Here is a tiny trained network, its code and every weight. The questions are about switching its units off for an input and a class, where a switched-off unit gives its printed mean instead of its output.

import numpy as np


def w(rows, s, z=0):
    codes = np.array(rows[::2]) - 128.0
    scale = np.full(codes.shape[1], s)
    scale[-1] = z or s
    return codes * scale


def f(y):
    return y / 2 * (1 + np.tanh(0.7978845608 * (y + 0.044715 * y**3)))


def log_softmax(a):
    a = a - a.max(-1, keepdims=True)
    return a - np.log(np.exp(a).sum(-1, keepdims=True))


def net(x, mask):
    res = np.array(x, float).reshape(1, 3) / 4 @ E
    y = f(res @ A[0][:, :-1].T + A[0][:, -1])
    res = res + np.where(mask, y, B[0][:, -1]) @ B[0][:, :-1]
    return log_softmax(res[-1] @ U[:, :-1].T + U[:, -1])


A, B = {}, {}
E = w([
[76,145,107,122,254,59],'x0',
[196,123,73,4,241,121],'x1',
[126,184,114,154,165,235],'x2',
],0.0076)
A[0] = w([
[115,98,147,155,141,143,108],'neuron 0',
[115,147,133,126,126,121,102],'neuron 1',
[113,95,156,202,66,55,200],'neuron 2',
[136,153,115,125,88,110,176],'neuron 3',
[148,129,138,127,134,156,124],'neuron 4',
[114,115,143,127,148,177,175],'neuron 5',
[97,134,148,170,147,114,227],'neuron 6',
[84,127,144,175,58,59,197],'neuron 7',
[116,133,102,107,220,87,177],'neuron 8',
[122,112,99,89,103,170,184],'neuron 9',
[131,127,121,174,164,155,172],'neuron 10',
[162,114,112,67,137,140,215],'neuron 11',
[169,97,152,113,74,138,255],'neuron 12',
[129,142,129,107,110,135,82],'neuron 13',
[160,137,109,131,120,164,153],'neuron 14',
[191,107,128,84,69,126,129],'neuron 15',
[139,152,100,167,136,168,176],'neuron 16',
[153,114,159,83,185,89,189],'neuron 17',
[144,115,143,148,130,248,110],'neuron 18',
[133,176,147,135,112,203,167],'neuron 19',
[98,146,151,132,145,138,88],'neuron 20',
[106,148,136,113,84,144,112],'neuron 21',
[81,143,134,168,157,106,200],'neuron 22',
[117,147,139,179,156,118,133],'neuron 23',
[116,127,106,196,189,201,220],'neuron 24',
[190,133,111,146,153,103,113],'neuron 25',
],0.012,0.0034)
B[0] = w([
[158,152,148,138,137,152,130],'neuron 0',
[152,147,142,130,145,156,125],'neuron 1',
[161,179,65,253,89,147,229],'neuron 2',
[123,106,136,150,90,104,147],'neuron 3',
[96,136,119,112,120,134,133],'neuron 4',
[92,93,117,123,128,135,145],'neuron 5',
[93,117,137,172,166,64,167],'neuron 6',
[148,161,58,251,117,144,221],'neuron 7',
[176,108,58,89,229,144,255],'neuron 8',
[113,99,136,109,72,115,152],'neuron 9',
[108,108,153,128,152,131,149],'neuron 10',
[126,112,64,77,72,104,201],'neuron 11',
[112,62,146,130,33,17,193],'neuron 12',
[143,157,149,111,132,151,123],'neuron 13',
[98,98,121,117,85,130,146],'neuron 14',
[154,216,208,61,105,97,174],'neuron 15',
[106,98,148,129,124,162,155],'neuron 16',
[147,123,34,103,146,145,226],'neuron 17',
[88,155,135,114,97,244,180],'neuron 18',
[89,109,122,138,100,197,176],'neuron 19',
[161,176,171,120,161,162,128],'neuron 20',
[135,153,116,127,124,152,145],'neuron 21',
[163,96,178,163,163,87,171],'neuron 22',
[154,160,178,136,168,133,145],'neuron 23',
[68,43,175,143,154,127,188],'neuron 24',
[181,117,106,103,116,163,150],'neuron 25',
],0.023,0.0097)
U = w([
[123,88,141,156,215,115,82],'0',
[62,90,129,128,110,199,147],'1',
[149,149,106,85,72,82,144],'2',
[156,182,124,113,148,147,5],'3',
[150,151,60,224,127,111,148],'4',
[182,115,1,88,176,101,199],'5',
],0.0091,0.0022)

Each question gives the input, the list of numbers given to net, and the class t.
The units are the neurons (one row each of A and B). Each row of codes is followed by its name. A weight is (code - 128) times the scale printed after its matrix; where a second scale follows, it is the last column's (A, B and U).
mask holds one flag per neuron, in row order. A switched-off neuron (its flag False) gives its mean, the last column of its row in B, instead of its output. The means were averaged over made-up inputs and are rounded, as every weight is.
A unit's drop is (log p(t) with every unit on - log p(t) with that unit switched off) / (log p(t) with every unit on - log p(t) with every unit switched off).
The circuit of an input: a set's keep is (log p(t) with only the set's units on - log p(t) with every unit switched off) / (log p(t) with every unit on - log p(t) with every unit switched off). Starting from the 12 units with the biggest drops (on a tie, the unit counted first), units are removed one at a time, each time the one whose removal leaves the highest keep (on an exact tie, the one counted first), for as long as the keep stays at least 0.8.
units of the circuit, in order: the units of the circuit, biggest drop first
k most important neurons: the k neurons with the biggest drops, biggest first
drop of u: that unit's drop, to one decimal
input [-5,-4,3], class 1: units of the circuit, in order : (neuron 18)
input [-5,7,-3], class 2: units of the circuit, in order : (neuron 15; neuron 8)
input [-8,-7,5], class 1: 2 most important neurons : (neuron 18; neuron 19)
input [-8,0,2], class 1: 2 most important neurons : (neuron 18; neuron 19)
input [7,-3,-1], class 0: 2 most important neurons : (neuron 22; neuron 11)
input [-3,4,-4], class 2: 2 most important neurons : (neuron 8; neuron 15)
input [5,3,8], class 0: 2 most important neurons : (neuron 24; neuron 8)
input [-8,-5,4], class 1: drop of neuron 18 : 0.2
input [-1,-6,5], class 1: drop of neuron 19 : 0.1
input [4,2,6], class 0: drop of neuron 24 : 0.4
input [-1,-2,2], class 1: drop of neuron 2 : 0.1
